Below is a small trained network, with its code and all its weights. Each question gives an input and a target symbol and asks what happens when units are switched off, that is, made to give their printed mean instead of their output.

import numpy as np


def w(rows, s, z=0):
    codes = np.array(rows[::2]) - 128.0
    scale = np.full(codes.shape[1], s)
    scale[-1] = z or s
    return codes * scale


def f(y):
    return np.maximum(y, 0)


def softmax(a):
    e = np.exp(a - a.max(-1, keepdims=True))
    return e / e.sum(-1, keepdims=True)


def log_softmax(a):
    a = a - a.max(-1, keepdims=True)
    return a - np.log(np.exp(a).sum(-1, keepdims=True))


def net(x, mask):
    ids = ['ΞΨαβγεζηλω'.index(c) for c in x.split()]
    T = len(ids)
    res = E[ids] + P[:T]
    u = 0
    for l in range(2):
        q, k, v = (res @ M[l].T for M in (Q, K, V))
        z = softmax(np.where(np.tri(T) > 0, q @ k.T / 4**0.5, -1e9)) @ v
        res = res + np.where(mask[u], z, O[l][:, -1]) @ O[l][:, :-1]
        u += 1
        y = f(res @ A[l][:, :-1].T + A[l][:, -1])
        res = res + np.where(mask[u : u + 8], y, B[l][:, -1]) @ B[l][:, :-1]
        u += 8
    return log_softmax(res[-1] @ U[:, :-1].T + U[:, -1])


Q, K, V, O, A, B = {}, {}, {}, {}, {}, {}
E = w([
[4,206,165],'Ξ',
[202,169,117],'Ψ',
[123,99,135],'α',
[108,83,137],'β',
[137,108,131],'γ',
[120,93,133],'ε',
[151,120,98],'ζ',
[158,130,157],'η',
[125,101,135],'λ',
[166,139,124],'ω',
],0.017)
P = w([
[183,113,196],'0',
[132,55,78],'1',
[147,95,109],'2',
[159,109,125],'3',
[123,244,154],'4',
[107,165,103],'5',
[167,197,238],'6',
[109,156,109],'7',
[77,135,41],'8',
[200,72,164],'9',
[134,175,107],'10',
[75,254,79],'11',
],0.011)
Q[0] = w([
[31,254,126],'0.h1',
[100,129,88],'0.h1',
[19,221,143],'0.h1',
[158,83,114],'0.h1',
],0.013)
K[0] = w([
[111,78,2],'0.h1',
[48,208,84],'0.h1',
[117,105,55],'0.h1',
[131,161,215],'0.h1',
],0.0098)
V[0] = w([
[170,209,106],'0.h1',
[107,88,254],'0.h1',
[10,61,40],'0.h1',
[144,146,89],'0.h1',
],0.0068)
O[0] = w([
[107,102,44,157],'0.h1',
[81,234,178,135],'0.h1',
[183,89,254,4],'0.h1',
[132,101,98,134],'0.h1',
],0.0083,0.0036)
A[0] = w([
[212,176,193,225],'0.n1',
[71,251,72,140],'0.n2',
[191,16,130,135],'0.n3',
[7,233,116,242],'0.n4',
[124,30,135,81],'0.n5',
[183,218,151,108],'0.n6',
[185,173,57,250],'0.n7',
[2,123,50,67],'0.n8',
],0.0067,0.0025)
B[0] = w([
[128,110,2,184],'0.n1',
[97,157,142,222],'0.n2',
[105,208,120,138],'0.n3',
[120,167,209,220],'0.n4',
[134,110,173,132],'0.n5',
[49,96,89,174],'0.n6',
[100,176,94,255],'0.n7',
[138,154,158,182],'0.n8',
],0.0088,0.0062)
Q[1] = w([
[118,229,39],'1.h1',
[123,218,86],'1.h1',
[98,254,115],'1.h1',
[83,120,82],'1.h1',
],0.0078)
K[1] = w([
[37,209,237],'1.h1',
[135,228,253],'1.h1',
[45,119,196],'1.h1',
[149,20,185],'1.h1',
],0.004)
V[1] = w([
[104,131,245],'1.h1',
[102,104,197],'1.h1',
[141,135,148],'1.h1',
[47,24,255],'1.h1',
],0.0054)
O[1] = w([
[215,186,125,250],'1.h1',
[240,206,217,142],'1.h1',
[168,118,150,129],'1.h1',
[244,255,161,34],'1.h1',
],0.0046,0.0022)
A[1] = w([
[180,26,85,176],'1.n1',
[122,72,56,184],'1.n2',
[186,67,118,97],'1.n3',
[177,193,118,70],'1.n4',
[8,149,129,3],'1.n5',
[172,207,154,55],'1.n6',
[119,124,85,71],'1.n7',
[69,206,23,124],'1.n8',
],0.011,0.0053)
B[1] = w([
[138,254,79,141],'1.n1',
[63,150,31,181],'1.n2',
[123,124,192,128],'1.n3',
[135,61,99,175],'1.n4',
[188,85,203,174],'1.n5',
[104,47,74,181],'1.n6',
[127,135,106,146],'1.n7',
[134,65,226,251],'1.n8',
],0.0079,0.017)
U = w([
[205,118,118,128],'Ξ',
[146,2,129,2],'Ψ',
[153,147,117,143],'α',
[172,128,115,142],'β',
[142,128,120,88],'γ',
[175,142,107,161],'ε',
[94,163,28,206],'ζ',
[170,90,211,142],'η',
[145,148,118,126],'λ',
[125,75,128,70],'ω',
],0.009,0.0064)

Each question gives the input, a string of symbols that net reads in full, and the target symbol t.
The units are the heads (4 rows each of Q, K, V and O) and the neurons (one row each of A and B). Each row of codes is followed by its name. A weight is (code - 128) times the scale printed after its matrix; where a second scale follows, it is the last column's (O, A, B and U).
mask holds one flag per unit, layer by layer, with each layer's heads first. A switched-off unit (its flag False) gives its mean, the last column of its rows in O or B, instead of its output. The means were averaged over made-up inputs and are rounded, as every weight is.
A unit's drop is (log p(t) with every unit on - log p(t) with that unit switched off) / (log p(t) with every unit on - log p(t) with every unit switched off).
The circuit of an input: a set's keep is (log p(t) with only the set's units on - log p(t) with every unit switched off) / (log p(t) with every unit on - log p(t) with every unit switched off). Starting from the 12 units with the biggest drops (on a tie, the unit counted first), units are removed one at a time, each time the one whose removal leaves the highest keep (on an exact tie, the one counted first), for as long as the keep stays at least 0.8.
units of the circuit, in order: the units of the circuit, biggest drop first
most important unit: the unit with the biggest drop
top k neurons: the k neurons with the biggest drops, biggest first
k most important neurons of layer l: the k neurons of layer l with the biggest drops, biggest first
drop when u is switched off: that unit's drop, to one decimal
input ζ Ψ ζ ζ ω η α, target ζ: most important unit => 1.n8
input Ψ η ζ, target Ψ: units of the circuit, in order => (0.h1 1.n8 1.h1)
input η ω ζ γ λ η η α ζ ε, target η: top 3 neurons => (1.n5 0.n4 1.n2)
input λ ω β γ Ψ β ω Ψ η ζ ζ η, target η: units of the circuit, in order => (1.n2 1.n8)
input ζ Ψ ζ, target ζ: top 2 neurons => (1.n2 1.n1)
input λ ω ζ ζ ζ ζ γ, target ζ: units of the circuit, in order => (1.n8 1.n5)
input Ψ Ψ α ζ ζ, target Ψ: units of the circuit, in order => (1.h1 0.h1)
input ζ α ε γ, target ζ: units of the circuit, in order => (0.n4 1.h1 1.n1 1.n2)
input Ψ ζ ω, target Ψ: top 4 neurons => (1.n8 1.n5 0.n7 0.n2)
input ζ η Ψ, target ζ: units of the circuit, in order => (1.n2 1.h1 0.n4 1.n5)
input ζ λ β, target ζ: top 2 neurons => (1.n8 0.n4)
input ζ γ γ ε, target ζ: 3 most important neurons of layer 0 => (0.n4 0.n2 0.n7)
input η ω ζ ζ, target η: top 2 neurons => (1.n8 1.n5)
input ω Ψ η Ξ α η ω β, target η: most important unit => 1.n2
input η β ζ ω ζ λ η ζ β ω, target η: 4 most important neurons of layer 1 => (1.n8 1.n5 1.n2 1.n6)
input η ζ Ψ, target η: top 2 neurons => (1.n8 1.n5)
input η ζ α, target η: 2 most important neurons of layer 1 => (1.n5 1.n2)
input ζ ζ η ζ γ α ζ, target ζ: 2 most important neurons of layer 1 => (1.n2 1.n5)
input ζ ω η ω, target ζ: 2 most important neurons of layer 1 => (1.n2 1.n1)
input ζ Ψ ζ η, target ζ: 2 most important neurons of layer 1 => (1.n2 1.n1)
input ζ ζ η η, target ζ: most important unit => 1.h1
input ζ β Ψ, target ζ: 2 most important neurons of layer 1 => (1.n2 1.n5)
input η λ η α, target η: 3 most important neurons of layer 1 => (1.n2 1.n5 1.n6)
input η λ Ψ ε η γ γ ε, target η: 2 most important neurons of layer 0 => (0.n1 0.n4)
input Ψ α ω, target Ψ: 3 most important neurons of layer 1 => (1.n8 1.n5 1.n1)
input η Ψ γ, target η: 4 most important neurons of layer 1 => (1.n5 1.n2 1.n8 1.n6)
input η Ψ λ, target η: 2 most important neurons of layer 1 => (1.n5 1.n2)
input η η ζ, target η: drop when 1.n8 is switched off => 0.3
input ζ ω λ, target ζ: drop when 1.h1 is switched off => 0.2
input η ζ Ψ η α, target ζ: drop when 0.n5 is switched off => 0.0
